[[124 130 130 123 128 127 125 129 127 126 135 118 126]
 [130 130 127 126 119 132 132 127 121 127 134 132 127]
 [131 126 128 131 139 124 127 120 131 129 123 136 129]
 [125 137 132 118 116 147 125 134 108 117 125 134 138]
 [129 125 128 130 141 104 126 120 140 131 134 119 120]
 [133 121 119 140 125 127 145 124 132 139 130 131 123]
 [128 122 124 141 130 128 131 133 139 138 121 125 129]
 [126 125 121 138 112 141 139 149 129 137 122 125 130]
 [128 134 137 110 137 123 117 113 122 113 135 131 127]
 [130 127 126 132 118 138 134 132 126 130 121 140 132]
 [124 129 133 125 137 126 112 130 130 125 124 124 130]
 [126 127 124 132 113 137 137 140 127 133 130 122 127]] ⇒ 127

[[126 145 123 125 102 149 139 134 125 125 142 106 129]
 [129 118 120 149 125 142 131 110 116 150 123 133 127]
 [112 145 123 133 134 138 130 126 127 128 143 111 114]
 [140 119 129 122 118 119 123 135 126 123 119 134 144]
 [100 140 122 151 158 137 122 112 122 140 140 118 102]
 [145 115 110 139  99 138 124 135 111 137 122 124 150]] ⇒ 127

[[124 120 117 115 114 137]
 [110 143 110 146 141 117]
 [121 119 139 118 138 121]
 [147 114 108 142 145 121]
 [118 119 137 115 141 120]
 [143 112 138 138 118 141]
 [121 119 138 122 138 119]
 [142 151 142 131 109 115]
 [124 139 114 147 114 144]
 [108 120 139 144 118 115]
 [119 120 139 120 137 120]] ⇒ 117

[[124 127 122 129 125 130 129 125 131 127 131 131 128 123]
 [121 127 116 123 129 127 119 128 106 122 118 129 128 120]
 [124 128 125 122 123 125 128 125 122 127 125 123 122 128]
 [124 127 127 127 129 127 133 129 131 127 126 127 129 129]
 [121 125 127 124 123 125 129 132 126 126 135 126 125 129]] ⇒ 120

[[110 114 149 127 126 115 128 136]
 [124 121 135 146 127 133 128 144]
 [113 142 147 112 121 123 120 118]
 [120 128 118 125 143 119 141 130]
 [117 119 120 121 122 148 122 115]
 [116 126 120 125 144 117 143 131]
 [145 125 115 137 127 144 127 127]
 [121 130 118 123 142 120 140 127]
 [155 140 121 120 119 119 120 119]
 [136 135 148 133 110 139 111 129]
 [134 153 123 123 139 121 136 124]
 [120 130 120 124 143 118 141 129]] ⇒ 144
---
131  124  129  121  124  128  126
141  127  116  157  133  126  121
123  126  118  133  125  125  129
--> 121

116  154  114  152  111  152  110
132  124  133  125  136  125  137
129  150  125  147  121  147  118
--> 137

117  135  123  124  131  153  143
118  135  122  124  130  153  141
144  117  125  128  125  109  103
--> 141

150  107  114  150  115
100  148  139  103  144
120  130  123  122  138
--> 144

128  137  156  145
129  112  123  152
129  114  130  157
--> 152

118  107  113  109  108
106  140  108  142  145
137  149  112  112  134
--> 145

127  115  134  137  133
123   99  134  137  129
129  112  130  140  130
--> 129

124  123  110  140  146  124
127  130  153  115  103  128
127  129  152  116  104  128
--> 128
---
Q: (106, 118, 102, 127, 144, 121, 142)
A: 106
Q: (104, 140, 115, 142)
A: 104
Q: (128, 103, 129, 112, 127)
A: 128
Q: (148, 129, 102, 112, 146)
A: 148
Q: (104, 101, 108, 129)
A: 104
Q: (149, 135, 157, 132)
A: 149
---
[108  99 141 110 119] ==> 141

[[114 124 113 153 120]
 [140 109 129 136 109]
 [155 132 142 115 124]] ==> 129

[[132 131 131 142 135 142 142]
 [156 128 134 134 133 140 149]
 [134 132 129 138 134 139 129]] ==> 134

[149 147 130 137 110 144 143] ==> 137

[[105 121 145 123 129]
 [124 119 155 122 105]
 [110 125 136 123 138]] ==> 155

[132 129 129 128 105] ==> 129

[[137 112 143 115 108 126 147]
 [149 117 116 143 127 142 122]
 [123 111 126 113 154 124 139]] ==> 143

[[120 116 129 139 129]
 [107 121 137 142 132]
 [121 116 128 139 130]] ==> 137

[[129 133 127 127 125]
 [133 127 123 151 135]
 [127 129 124 133 130]] ==> 123
---
[[110 113 122 125 110 148 105]
 [111 128 139 138 141 109 137]
 [110 112 149 152 135 144 139]] ==> 113

[134 127 157 113] ==> 127

[[146 141 144 149 138 147 145]
 [150 137 144 153 140 144 144]] ==> 141

[121 150 122 123] ==> 150

[123 108 150 135 124 126 121] ==> 108

[147 138 129 140 115 102] ==> 138

[[119 102  99 130]
 [137 151 101 121]] ==> 102
---
[140 147 154 126 107 150 138] → 140

[[102 110 152 103 156]
 [149 114 133 129 144]
 [110 137 131 126 148]] → 131

[111 103 148 146 147] → 146

[133 111 137 128 116 144 107] → 128

[[151 150 143 145 143]
 [138 147 143 145 146]
 [142 141 144 143 157]] → 144

[130 138 128 103 135] → 130

[119 138 126 113 127 149 138] → 127
---
128,146,118,111,106 ans = 106, 128

154,114,126,112 ans = 112, 154

112,122,132,123,153
127,118,130,118,132
126,130,117,132,126
ans = 153, 126

117,130,129,126,127
118,116,133,132,103
ans = 127, 118

130,132,123,121,135,118,150 ans = 150, 130

148,99,121,117,124,122 ans = 122, 148

142,141,136,143,156
142,143,144,142,143
ans = 156, 142
---
Input:
[[103 134 116 123 150 118 138]
 [134 114 129 141 134 128 120]
 [130 146 136 130 137 115 116]]
Output: 141, 150

Input:
[[126 110 135 121 138 134 106]
 [134 120 100 120 129 130 131]
 [118 120 143 124 126 129 135]]
Output: 120, 143

Input: [129 113 150 144 106]
Output: 150, 150

Input: [143 116 130 106 129]
Output: 130, 143

Input: [152 127 148 156 129 128 128]
Output: 156, 156

Input:
[[140 126 127 116 134]
 [122 125 153 103 109]
 [132 126 129 137 131]]
Output: 153, 153

Input: [137 100 117 110 121]
Output: 117, 137

Input:
[[125 157 121 141 135 115 114]
 [110 118 116 128 142 126 132]
 [134 110 137 118 108 127 124]]
Output: 128, 157

Input: [132 152 126 138 102 115 143]
Output: 138, 152

Input: [129 140 151 116 113]
Output: 151, 151
---
[[118 150 145 119]
 [125 132 137 123]
 [117 150 146 118]] | 150

[[123 122 109 146 127]
 [108 129 134 120 142]
 [102 130 125 125 130]] | 109

[[141 137 102 132 103]
 [140 149 114 130 103]
 [134 136 106 136 103]] | 102

[[145 128 106 126 130]
 [124 143 127 135 116]
 [135 136 141 141 124]] | 106

[[128 113 124 131 111 114 131]
 [115 126 118 151 122 126 146]
 [106 144 129 131 102 144 122]] | 111

[[123 140 142 152 123 121]
 [154 125 122 123 155 154]
 [144 121 121 123 144 142]] | 152

[[106 122 126 139]
 [103 125 134 148]
 [102 121 143 158]] | 122
---
[[128 131 121 123 122 107]
 [133 129 132 128 127 150]
 [141 122 117 134 130 126]] ⇒ 141

[[136 131 152 128]
 [123 135 152 115]
 [119 137 152 127]] ⇒ 119

[[145 134 139 152]
 [156 144 155 150]
 [139 131 128 147]] ⇒ 139

[[158 134 158 131 135 126 119]
 [128 102 155 138 120 145 141]
 [150 108 154  98 157 101 140]] ⇒ 150

[[115 125 131 128 132]
 [117 129 135 124 152]
 [129 123 142 109 142]] ⇒ 129

[[133 127 126 128]
 [118 153 151 104]
 [116 154 153 102]] ⇒ 116

[[146 109 154 107 148 152]
 [147 112 147 106 151 147]
 [107 148 108 149 108 112]] ⇒ 107

[[131 124 135 113 134 125]
 [140 140 136 120 144 138]
 [150 114 134 147 133 112]] ⇒ 150
---
[[104 120 126 135 136]
 [123 134 137 138 127]] ans = 123

[[103 125 142 142]
 [145 137 154 148]
 [120 129 112 133]] ans = 148

[[112 112 126 133 129]
 [120 146 122 130 115]
 [103 129 131 132 123]] ans = 103

[117 131 117 101 120 108 124] ans = 117

[123 131 131 100 131 120 132] ans = 131

[[145 128 109 130 107]
 [121 127 130 120 133]
 [141 130 112 157 118]] ans = 141
---
((141, 140, 126, 142), (122, 155, 136, 148), (130, 149, 132, 152)) 142
((139, 152, 127, 124, 108, 129, 138), (147, 107, 125, 139, 115, 147, 125), (138, 111, 146, 129, 136, 122, 111)) 138
((100, 150, 115, 134, 139), (106, 153, 134, 135, 123), (137, 142, 115, 109, 100)) 139
((128, 136, 123, 128, 118, 115, 136), (138, 141, 140, 128, 115, 139, 138), (118, 103, 120, 128, 113, 112, 107)) 136
((120, 114, 125, 122, 133), (105, 112, 139, 132, 142), (148, 108, 114, 141, 117)) 133
((135, 138, 106, 131, 120, 132, 129), (130, 129, 117, 147, 114, 143, 123), (129, 138, 109, 133, 122, 127, 128)) 129
